Below are the code and all the weights of a small trained network. Each question names an input and a class and asks about switching units off, where a switched-off unit gives its printed mean instead of its output.

import numpy as np


def w(rows, s, z=0):
    codes = np.array(rows[::2]) - 128.0
    scale = np.full(codes.shape[1], s)
    scale[-1] = z or s
    return codes * scale


def f(y):
    return np.maximum(y, 0)


def log_softmax(a):
    a = a - a.max(-1, keepdims=True)
    return a - np.log(np.exp(a).sum(-1, keepdims=True))


def net(x, mask):
    res = np.array(x, float).reshape(1, 7) / 4 @ E
    y = f(res @ A[0][:, :-1].T + A[0][:, -1])
    res = res + np.where(mask, y, B[0][:, -1]) @ B[0][:, :-1]
    return log_softmax(res[-1] @ U[:, :-1].T + U[:, -1])


A, B = {}, {}
E = w([
[126,127,124,125,127,128],'x0',
[126,129,128,125,129,128],'x1',
[52,124,61,243,66,118],'x2',
[166,48,148,110,36,33],'x3',
[250,217,62,135,82,122],'x4',
[127,128,131,127,125,127],'x5',
[94,181,82,136,201,1],'x6',
],0.0088)
A[0] = w([
[80,175,136,106,151,193,79],'n1',
[125,150,158,178,139,240,140],'n2',
[196,117,119,139,84,203,128],'n3',
[109,205,142,164,190,186,88],'n4',
[123,117,150,116,85,97,247],'n5',
[140,153,179,47,133,110,110],'n6',
[209,202,70,158,136,157,86],'n7',
[155,138,145,120,173,168,173],'n8',
[175,136,128,15,185,134,103],'n9',
[122,216,94,109,208,5,101],'n10',
[56,111,40,245,70,130,134],'n11',
[160,70,138,91,70,25,77],'n12',
[155,179,185,66,197,67,144],'n13',
[125,184,121,159,213,153,168],'n14',
[185,146,172,99,183,155,96],'n15',
[30,58,234,102,208,98,89],'n16',
[197,124,154,67,192,122,61],'n17',
[95,184,66,87,145,180,99],'n18',
[75,116,36,164,64,149,78],'n19',
[126,33,136,75,157,217,113],'n20',
[95,132,103,241,106,124,60],'n21',
[82,122,165,125,104,159,84],'n22',
[137,153,183,74,141,135,76],'n23',
[25,181,45,77,162,30,113],'n24',
[168,81,151,99,196,134,191],'n25',
[12,117,138,105,101,122,113],'n26',
[185,206,115,109,95,114,88],'n27',
[110,117,117,165,221,45,83],'n28',
[127,95,173,107,37,81,97],'n29',
[160,76,87,99,88,96,99],'n30',
[162,146,152,149,38,72,150],'n31',
[143,115,152,140,99,175,214],'n32',
[131,92,161,131,58,231,71],'n33',
[254,189,28,136,106,101,121],'n34',
[199,87,179,57,131,104,146],'n35',
],0.0097,0.014)
B[0] = w([
[113,94,217,154,90,135,147],'n1',
[129,127,134,31,137,38,187],'n2',
[160,42,120,85,143,88,185],'n3',
[94,161,240,114,132,54,166],'n4',
[12,110,50,91,186,91,249],'n5',
[133,151,115,190,82,155,161],'n6',
[98,90,175,190,210,182,178],'n7',
[91,117,87,131,120,82,182],'n8',
[104,154,147,196,77,135,177],'n9',
[184,2,146,23,25,122,204],'n10',
[134,182,84,208,87,138,236],'n11',
[93,135,246,130,118,109,174],'n12',
[136,123,53,211,72,127,195],'n13',
[43,97,151,113,111,28,201],'n14',
[130,150,125,191,76,103,159],'n15',
[197,88,166,202,246,236,199],'n16',
[161,156,142,178,91,136,154],'n17',
[75,155,206,128,129,87,157],'n18',
[176,223,144,195,66,136,172],'n19',
[160,92,97,182,112,102,176],'n20',
[183,185,149,188,82,155,165],'n21',
[184,114,151,157,169,112,140],'n22',
[202,182,154,211,76,155,141],'n23',
[162,46,101,106,43,119,201],'n24',
[89,212,40,178,107,122,199],'n25',
[165,107,96,183,204,184,174],'n26',
[139,64,166,163,204,179,163],'n27',
[215,95,140,80,87,147,167],'n28',
[107,171,234,123,128,86,172],'n29',
[127,173,207,135,178,82,153],'n30',
[67,133,151,147,151,133,192],'n31',
[134,67,47,71,119,92,219],'n32',
[220,56,158,53,29,126,173],'n33',
[118,40,140,194,249,216,216],'n34',
[89,199,89,144,89,136,194],'n35',
],0.0063,0.014)
U = w([
[164,91,168,158,171,214,79],'0',
[208,80,144,82,55,126,41],'1',
[145,191,119,175,65,146,28],'2',
[73,150,247,108,116,87,63],'3',
[81,119,80,114,121,122,254],'4',
[70,116,80,111,117,133,232],'5',
[98,123,79,115,132,107,247],'6',
[94,210,75,43,160,157,55],'7',
],0.013,0.0074)

Each question gives the input, the list of numbers given to net, and the class t.
The units are the neurons (one row each of A and B). Each row of codes is followed by its name. A weight is (code - 128) times the scale printed after its matrix; where a second scale follows, it is the last column's (A, B and U).
mask holds one flag per neuron, in row order. A switched-off neuron (its flag False) gives its mean, the last column of its row in B, instead of its output. The means were averaged over made-up inputs and are rounded, as every weight is.
A unit's drop is (log p(t) with every unit on - log p(t) with that unit switched off) / (log p(t) with every unit on - log p(t) with every unit switched off).
The circuit of an input: a set's keep is (log p(t) with only the set's units on - log p(t) with every unit switched off) / (log p(t) with every unit on - log p(t) with every unit switched off). Starting from the 12 units with the biggest drops (on a tie, the unit counted first), units are removed one at a time, each time the one whose removal leaves the highest keep (on an exact tie, the one counted first), for as long as the keep stays at least 0.8.
units of the circuit, in order: the units of the circuit, biggest drop first
most important unit: the unit with the biggest drop
top k neurons: the k neurons with the biggest drops, biggest first
drop of u: that unit's drop, to one decimal
input [5,3,-4,6,6,-8,-2], class 5: most important unit	n16
input [-5,7,7,1,-7,-7,-6], class 0: top 2 neurons	[n16 n26]
input [2,2,3,-5,5,2,3], class 0: top 2 neurons	[n34 n7]
input [4,2,-8,-7,4,-3,8], class 1: top 2 neurons	[n10 n24]
input [-1,-6,6,-5,-6,6,-8], class 1: units of the circuit, in order	[n33 n2]
input [-5,-7,7,-8,0,0,4], class 3: units of the circuit, in order	[n4 n18]
input [-5,3,0,-7,-6,-6,-3], class 3: top 2 neurons	[n4 n2]
input [-1,2,1,-8,-4,6,7], class 3: top 3 neurons	[n4 n14 n18]
input [-1,8,3,8,-3,8,1], class 3: top 2 neurons	[n12 n29]
input [7,7,8,-5,-3,8,-7], class 2: top 4 neurons	[n11 n19 n10 n21]
input [-3,-2,8,-2,-3,-8,6], class 2: top 3 neurons	[n11 n21 n19]
input [-4,2,-4,-7,-4,0,5], class 3: top 2 neurons	[n4 n14]
input [-7,3,1,8,-6,6,-6], class 3: top 2 neurons	[n29 n12]
input [-2,-1,4,-3,1,3,5], class 1: top 2 neurons	[n10 n24]
input [3,1,-5,-8,-5,-4,1], class 3: top 3 neurons	[n4 n14 n1]
input [6,3,-8,5,-8,7,7], class 0: units of the circuit, in order	[n16]
input [4,1,-8,7,8,7,-3], class 0: top 2 neurons	[n34 n27]
input [8,7,-6,8,2,1,6], class 3: drop of n32	0.2
input [-1,5,8,-8,-2,-6,-6], class 2: drop of n21	0.5
input [0,-4,2,2,-1,-7,-8], class 1: units of the circuit, in order	[n33]
input [0,6,1,3,-7,4,2], class 0: drop of n16	0.9
